98 102 71 146 88 77 84 | 98

97 106 141 79
147 58 93 86
| 106

89 53 139 132 56 72 | 89

127 52 54 112 | 54

71 63 51 146 | 63

85 107 54 95 125
95 108 105 82 140
| 108

134 127 151 63 51 | 127

93 132 107 112
106 129 108 87
130 123 102 49
| 129

125 102 109 77 139 67 56 | 109

129 71 148 101 | 101
---
53 70 133 76 65 -> 53
94 82 149 103 105 98 -> 94
120 124 95 57 93 85 -> 120
73 64 138 53 79 -> 73
136 61 152 125 98 106 83 -> 136
126 85 133 52 73 118 -> 126
137 75 146 56 -> 137
129 61 106 72 105 119 67 -> 129
120 96 56 77 79 -> 120
---
115 79 79 90 139 109 92
104 102 104 96 116 95 88
86 106 104 99 127 101 117
out 92, 86

78 74 126 52 out 52, 78

110 70 91 137 59
101 84 91 91 61
out 59, 101

69 81 113 128 55 63 100 out 100, 69

92 61 82 95 100 out 100, 92

85 95 98 97
66 75 112 141
59 75 107 129
out 97, 59

94 138 115 121 53
92 132 118 134 57
out 53, 92
---
47 75 122 114 88 77 -> 122
95 144 99 93 104 92 95 -> 99
68 90 56 78 83 -> 56
61 62 71 72 -> 71
49 129 96 100 116 106 -> 96
100 78 57 82 72 -> 57
53 86 106 63 -> 106
---
[[ 91  48  64  95  83]
 [ 89 134  82 122  69]
 [124 108 105 151 127]]: 64

[[ 90  85  83 101 138]
 [ 92  83  83 100 143]
 [ 87  84  83  92 127]]: 83

[[148 123 111 104  94]
 [ 63  79  84  90 123]
 [ 94 105 118 115  56]]: 111

[[107 140  94  88  51]
 [ 97 100  98 103 103]
 [100  99 101 103  97]]: 94

[[105  72  83 102  83]
 [119  99  49 100  71]
 [117 111 100  92  84]]: 83

[[116  96  73  62 123]
 [ 76  81  53 137 100]
 [ 99  99 101  99 100]]: 73

[[101 112 113  56 100]
 [ 95 120 109 111  99]
 [ 97 113 109  97 104]]: 113
---
 79  110   54   97  105: 105

82  82  50  89  56  79  79: 56

141   93  115   82   59: 59

112   98  117   53   97   80: 97

100   99   91  104  101   82
 98   99   76   50   92   45
 85   91  115  104   92   87
: 101

132   87   88   81   53   70
 55  128   80  130   95  130
 56  113  110   58  139   92
: 53

142  145  153   49   70  134: 70

140   99  148   95  121  111: 121
---
[ 59  94  83  88 129] -> 59
[102  93 113 114 140] -> 102
[149  94 119  83  89] -> 149
[ 85  96 115 145  71] -> 85
[119 116 104  93  61] -> 119
[123 100 148 103  65] -> 123
[ 46  81 119 129  64] -> 46
---
[111  64  46 106] → 64
[ 99  90 118 151] → 90
[57 56 92 48] → 56
[104 149  78 125] → 149
[ 87  71 143 147] → 71
[123 144 101  59] → 144
---
109 123 153 131 136 119 117 ans = 117

155 111 103 72 ans = 103

47 143 154 98 ans = 98

81 54 126 103 79 105 74
51 143 49 71 116 110 98
84 126 70 80 109 108 95
ans = 51

78 129 116 141 ans = 116

74 129 141 69 ans = 74

61 92 100 146 140 ans = 92

62 69 102 140
105 92 139 55
ans = 62
---
111 154 62 80 132 128
59 152 123 91 141 92
51 103 142 108 112 147
-> 112

98 103 91 105
61 69 103 60
103 98 145 99
-> 145

127 83 111 83 146 60
128 102 74 104 109 68
128 91 85 83 126 67
-> 126

148 100 87 83 69 106
110 109 87 118 92 103
129 100 94 100 63 100
-> 63

137 105 144 108 84 113
133 138 61 65 141 72
121 132 132 125 138 60
-> 138

60 103 135 89 148
82 74 97 114 73
58 64 100 119 72
-> 119

52 93 125 53
87 110 103 75
118 114 106 118
-> 106

125 133 89 153
111 82 92 104
74 125 80 91
-> 80
---
57 100 133 138 89 69 61 ==> 133

89 152 111 135 126 93
89 113 104 113 121 97
==> 111

93 49 71 89
110 141 111 45
==> 71

154 61 84 135 73
140 93 144 143 107
==> 84

70 84 147 63 89 82 ==> 147

105 53 130 98 ==> 130

104 106 47 49 51 111 ==> 47
---
105 131 123 121 111
128 46 134 47 105
77 85 45 80 88
>> 134

120 50 99 66 141
121 105 118 76 77
>> 99

116 109 113 140 101
100 114 124 134 103
>> 113

55 82 66 93 74
122 88 142 88 115
>> 66

88 142 100 110 99
97 113 90 109 90
>> 100

97 103 98 54 147
150 98 66 120 116
138 98 64 66 122
>> 66

80 121 65 111 70
104 88 95 103 106
73 129 57 121 59
>> 95

64 73 99 128 102
117 152 82 127 68
>> 99
---
[[83, 139, 129, 80, 87, 77, 130], [79, 101, 96, 143, 107, 122, 53], [130, 74, 80, 103, 119, 54, 148]] value 83
[[109, 78, 80, 93, 100], [93, 118, 117, 105, 99], [105, 89, 45, 102, 94]] value 109
[[126, 80, 123, 96], [66, 89, 77, 143], [94, 103, 105, 59]] value 126
[[50, 89, 111, 144, 114], [111, 105, 67, 125, 84], [94, 95, 94, 111, 96]] value 50
[[154, 91, 151, 135], [111, 112, 100, 102], [134, 133, 79, 60]] value 154
[[66, 112, 89, 66, 112, 132, 119], [60, 100, 126, 145, 108, 87, 105], [73, 101, 58, 127, 138, 112, 82]] value 66
[[79, 65, 76, 104, 75, 61, 120], [110, 126, 119, 125, 134, 52, 154], [134, 154, 119, 52, 104, 119, 83]] value 79
[[90, 107, 100, 102, 85], [83, 107, 99, 148, 80], [139, 102, 106, 121, 114]] value 90
